[ -3   0   4  -3   5  12 -18  20   3  -2  -1  21  -8   4  -5   4  -3  -2
  -9  13   7  -8   8  13   4  -1  -5   8 -14  -5  10  -2 -10  -5   4   2
   3  -5   8 -11  -2 -25   7   2   9  -6 -25  -7  47   9  -2   0  52  -5
  -3  -7  -3  -6  14  -9  -9  -2  -9  -4  -8 -11  11  21   0 -11] -> [67]:(91)
[-10  -8   8  -2   7   3 -24  19   6  -2  -6  34  -1  12 -14  21 -53 -16
 -17  10   4   3   6  19  -2  12  -4  20 -17   4  40  13  -9   4   7  26
  20  -5  10 -10   5 -22  20  -7   5  -4 -24  -6  75 -11   2   7  73  -7
 -19  -3  -3  -4  11 -11 -15   0 -12  -7 -14 -17  10  28   7 -11] -> [67]:(86)
[-15  -1  -7  -8  -5  -2 -11  18   6  13 -15   6   5  -4  -6   5 -20 -14
  -4  -5  -4  -2   8  37  -5  14  -7   9 -32  -3  15   8   5  -7  -2  -7
   3 -10   9  -5  14  -4  -6  -3   7 -10  -9   5  38   1  -7   7  68  -5
 -13   2  -3   2   5 -12  -6  -2   0   2 -13  -9   8   1  10 -14] -> [67]:(91)
[-13  11   1  -4  -1  12  -2  23  12  10  12   5 -10 -22  17   3   5 -20
   0 -11   1   9  10  61   4   5  -3   2 -38 -10  30  -3 -23  12  -3 -16
  -4 -22   8  -2  10  -7 -13  -2   6   1 -33   6  13  11 -23  -5  77  -4
  -6  -1  -4   0   6 -11   4  -2  -1  -5 -10 -26   0   6   7 -12] -> [76]:(92)
[-11  10   0   2  -1  25  -4  18  15   3  20  34  -3  -1  12  -5 -24 -11
  -7  -4   0  -1   7  56  -4  -9  -8   7 -24 -11  45   6 -13   7  -2  -9
   6 -13   1  -8   9 -13  -2 -11   4 -21 -52 -12  41   4 -11   0  77  -6
  -9  -8  -1   1   6  -3  -4   6  -9   0  -2 -27   1   1  19  -7] -> [76]:(87)
[-14   2   3  -6  -2  13 -16  16   3   5   2  32   3  -7   5   7 -10  -8
  -5   1   2  -1  12  57  -6   2  -8  11 -28  -4  14   1 -32   4   2 -13
  16 -11   6   0  10 -20   3  -1   8  -3 -32  -3  63  -5  -8   3  77  -8
 -31  -7  10   7   5  -6 -14  -8  -3  -6 -18 -26  15  22   7 -20] -> [76]:(95)
[ -5  -5  -2  -2  -2   9 -26  25   2   6  -9  21   8   6  -2   8 -11 -12
 -10   1  -2   1  30  52  -1   9 -10  13 -30  -2  27  11 -22   7   8   0
  19  -9  10   4  16 -16   9  -8  -4  -6 -28  -8  65  -1   3   7  77  -8
 -32 -10  10   0  13 -11 -26  12  -1  -2 -17 -27  13  19   3 -21] -> [76]:(95)
[ -2   1   2   3   0  14 -33  17   2  -4   6  55  -4  22 -14  11 -52 -15
  -9  12   5   5  12  19   4  -3  -8  28  -8  -3  41  10 -20   3   4  18
  23  -9  13 -17   5 -26  25   4   5  -6 -40 -18  77   4  -2  16  65 -11
 -21 -16   5  -6  11  -9 -15   1 -16 -10 -14 -25  16  32  13 -24] -> [67]:(86)
[-17   3   5  -5  -6  17 -12  23  12  -7  -3   8  11 -10  14  15   4  -6
 -10  -6  -1   2  17  70   7  14   3   2 -35  -8   8   6 -23  14  -3 -12
  11  -7   0  13  16  -6  -6  -4   6  -9 -28  -1  53   2 -11  -3  77  -2
 -35  -3   7  -3   6 -10 -14   4   2   0  -4 -24  14  15   2 -15] -> [76]:(95)
[-19   0  -1  -8   7  20  -3  18   9   5  -6  20  12  -4   2  13 -24 -25
 -22   4  -3   6  16  68  -9   7   1   4 -23   6  27   7 -13   5   7  -8
  16 -16   2   2   9 -18  22 -29   2  -8 -32  -9  77  -8 -11   3  77  -5
 -45  -9   3  -2  11  -8 -18  -1  -4  -3  -3 -24  17  16  19 -11] -> [76]:(87)
[ -7   5   4 -12  -2   7 -24  15   7   9   8  27   7  -4   3   5 -25  -4
 -11   6   3   8  10  19   0   8  -9  13 -31   4  33   9 -22   6  -1  19
  16 -11   6  -3  11 -13  -8  -3  -6  -5 -28   3  36   9  -1   9  71  -2
 -19  -4   2   9   6  -1 -10   0  -7  -4  -2 -23   7  14  -1 -14] -> [67]:(93)
[-19  15   3  -3   1  11   8  12  14   2   2   1   7 -20   8   3  -5 -27
  -5  -1  -5  -2  10  58  -6   8   0   2 -25  -4  21  -1  -6   0  -2 -18
  -8 -16   2  -8   9 -14  -7 -18  12  -3 -24  -6  47   3  -9  -8  77   3
 -16   3  -3   0   0  -5  -5   6  -5   1 -12 -21  10  -1   3   1] -> [76]:(87)
[ -5  10   4   4  -2  21 -12  11  15  -5  15  28 -12   0   1   0 -14 -19
  -5   4  -2   3   2  40 -12   1  -9   8 -17 -22  41   2  -4   4   1 -11
   0  -7   4  -6   9 -12   6 -15   5  -4 -31  -7  48  -3 -10 -12  77  -6
 -17 -13  -1  -2   6   0 -11   1  -4  -3  -3 -18   6   9  17  -5] -> [76]:(87)
[ -7   1   6  -2   2  15 -25  25  -5   4  18  41   2  17  -2  11 -65 -10
 -20   9   3  -1   4  24   7  -1  -9  15 -18   1  37   5 -26   8   5  20
  28  -2   2 -19   1 -17  13   0   2  -2 -35  -3  75  11   1   9  68  -6
 -22 -16  12  -1   9  -6 -21  -3 -32 -13 -14 -30   7  39   7 -15] -> [67]:(86)
[-12   3  -2   2   7  12 -23  17   4  12  21  53  -9  17  12  -6 -50  -1
  -5   2   3  17   7  31   8  13  -6  16 -32   8  37   7 -28   5  -2  10
  21 -11  16  -8  12 -14  -1  -6  -2  -4 -37  -9  17   4   1  11  51  -6
 -10  -9  11   4   9  -9  -9  -3 -13  -4 -19 -19   3  18   3 -22] -> [67]:(93)
[-12   6  -1   6  -8  14 -18  12  19   0  -8  21  -4 -13 -14  -4  -3 -20
  -4  -2  -6   4   7  50  -2   5  16   5 -21   0  43   2  -3  12   4  -9
 -15 -12   1   1  10 -15  -1  -9   4  -8 -27  -2  44   0  -3  -5  77  -6
  -7  -3  -6  -5   1  -8 -10   1  -4   5  -8 -19   6   2  22  -7] -> [76]:(87)
[ -4   9   2  -7   0  21 -20  19  14  13   9  29  10  -8  18  10   1 -11
  -2  -5  -7  -3  16  77  -3   9  -6   8 -50   2  30  -4 -26   5  -7 -18
  14 -13   8  10  15  -9 -20 -17  -5  -6 -27  -3  29   4 -14 -12  77  -4
 -24   0   2   5   4 -10 -17   8  -6  -2 -15 -27   8  -3   5 -24] -> [76]:(92)
[-18  20  -6  -3   5  38 -19  29  21  -8  27  57  -2   3  19   9 -40 -23
 -14   5  -4 -12  11  77   1  -4   2  12 -30   7  45   5 -26   6 -18  11
  13 -13   5  -2  20 -31   2 -21  13 -18 -51 -27  77  13 -12  -6  77 -11
 -27 -14  23   2   8  -7 -12   0 -19 -10  -3 -28  10  21  20 -21] -> [76]:(87)
[-14  11  -5  -3   3  28   0  19  13   1  18  16   0  -7  16   3 -18 -10
 -11  -5  -6  -6   7  62  -2 -12   0   5 -20 -14  23  -2 -22   3   8  -6
  11  -9  39   2  12 -18   4 -11   7  -7 -31  -8  69   6 -15   2  77  -7
 -26 -10   9  -3   7  -1 -18   5   2  -4   2 -28   5   9  15 -11] -> [76]:(87)
[-14   1   0 -12  -6  -1 -27  25   8   1 -21  21   6   0 -20   7 -15 -15
  -8   5   7   5   8  32  -3  12  -5  25 -13  10  18   7 -16   0   1   4
  16  -7  11  -3  12 -12   8  -3   6  -1 -21   3  51  -5  -4  10  76  -6
 -20  -4  -9   2   8 -14 -16   1 -15  -3 -25 -10  14  19  -2 -18] -> [67]:(91)
[-26   2   0  -6   4  16  -3  32  11   5  -3   3  18 -12  18   5 -17 -22
 -16  -4   3   1  13  77   3  11  -4   4 -33  -9  -6   7 -37  14 -16 -13
  13 -16   3   7  11 -12 -21  -5  10  -6 -31   7  70   2 -10  -3  77   1
 -37  -2  35   6   8  -4 -21   4   0  -5 -25 -35   7  32  -6 -26] -> [76]:(95)
[-13   2   3 -13   0  11 -27  30   3   4   4  25   1   0  -1   3  -3  -4
 -13   3  41  -4   9  45   5   2  -9   4 -28  -3   5   1 -26   0   4  -3
  22 -13 -13   0  14 -19   1  -5   2  -2 -25  -5  53   1  -7   1  77  -7
 -17  -8  13  -4  -2 -15 -23   1  -2  -2  -8 -20   7  30  -8 -28] -> [67]:(91)
[ -7   7   9  -9   6  18  -8  25  10   6  14  23  -2   7  13  -5 -29  -6
  -9   1   5  -9  -2  26   9  -5  -5   1 -17  -1  26   2  -9  -1  -1   5
   4  -3   4  -4   6 -13 -10   1   5 -10 -25 -11  19   4  -3   3  48  10
  -2  -5  12  -5  -9  -3  -2  -7 -11  -3   2 -19   4   9  -4 -12] -> [67]:(91)
[  9   7  -4   9  -3  12 -35   6   2   5  11  51 -20  12 -10  11   8  -9
   7  -6   8   5  -2  10  -3  -5  -9  15  -2 -14  52   9 -10   1  10   0
  22   0  16 -15   4 -22   9   8  -7  -6 -41 -17  29   4  -2   3  35  -9
   0  -9   4   7   7  -5  -7   4  -9  -6 -17 -20   8  20  13  -9] -> [67]:(93)
[-14  17   1   8  -8  11 -23  18  17  -7   4  29  -6  -2   0   7   6 -13
   4   3  -8  17   5  56   2  -7  -4   6 -31  -2  47   2 -10   6   0 -18
   0 -16  16   0   3 -33 -26  -2  10  -2 -38 -12  21   5  -5  -2  76  -7
 -21  -1   0  -8   7 -11  -7  -4  -8   0  -9 -18  -1  -3   8 -13] -> [76]:(92)

[  5   2  -5  -6  -8  -4   4  -7  14  -4  -1  -4  -1  -2  -5   0  18  -7
   2  -5   1 -10  -8  -5   9   8   3   2  13  17  14  -8  -1  -3   8   3
  -2   5  -7   0   2   4  13  -4  -2  -3  -1   2  -4   7  -6   8   6   1
  -2  -8  -3  -4  10   8  -1   4   3   3  -4   0   1  -1   4   6] -> z919:H
[ -2  -4   1   3   3   0   2  -6   1  -2  -4  -1  -9   1  12  -3   6   4
  -5  -4  -1  -4   3   1 -10  -2   0  -5   1  -1 -11   7   9   4  -6   7
  -3  11  -3  -6   2  -4  -3   1  -9   4  -4   6  -3   9   5   2   1  -4
 -12  -4  -5  -3   3   0  -2  -2  -4   2  -1  -1  -8   0  -1   2] -> z496:C
[ -2  -2  -3  -7  -5  -4  10   4  14  -2  -4   4  -3   0  -5   2   5 -12
  10 -11   5  -2  -1   0  -1   5  -5   2   2   9  10   2   2   0   2  -3
   0  -2  -9   2  -1   9  14   5   0  -1   3  -3 -10  -3   7   2   4  -3
  -6   7 -10  -2  10 -10  -5   3  -6  -2  -7  -5   9 -15   2  -1] -> Z963:Q
[  4   2   2   2   0   1  -1  -2  11   2   4   0  -5  -5  -1  -6   9   3
   0   1  -7  -5  -6  -6  -3   2   2   1   4  -2   1  -6  -7  -2   8  -5
  -7   1  -6  -6  -7   0  -3  -6  -7  -7   4  -3  -1  10 -14   1  -3  -2
   1  -8   6   4  -5  17   0   4   4   2  -2   4 -10   8  -3   7] -> Z343:M
[  4   4  -5 -11  -7  -3   5  -8  10  -5   3  -2   4  -1  -2   2   9  -8
  -2  -1   4  -3  -8  -4  11   7   0   9   8  12  14  -9  -4  -5   8   3
  -3  -1  -2   2  -1   3  11 -10   4  -5   3   1   2   4  -5   4   5   2
   5  -5  -1  -4   7   3  -2   7   5  -1  -2  -2   6   1   1   7] -> z919:L
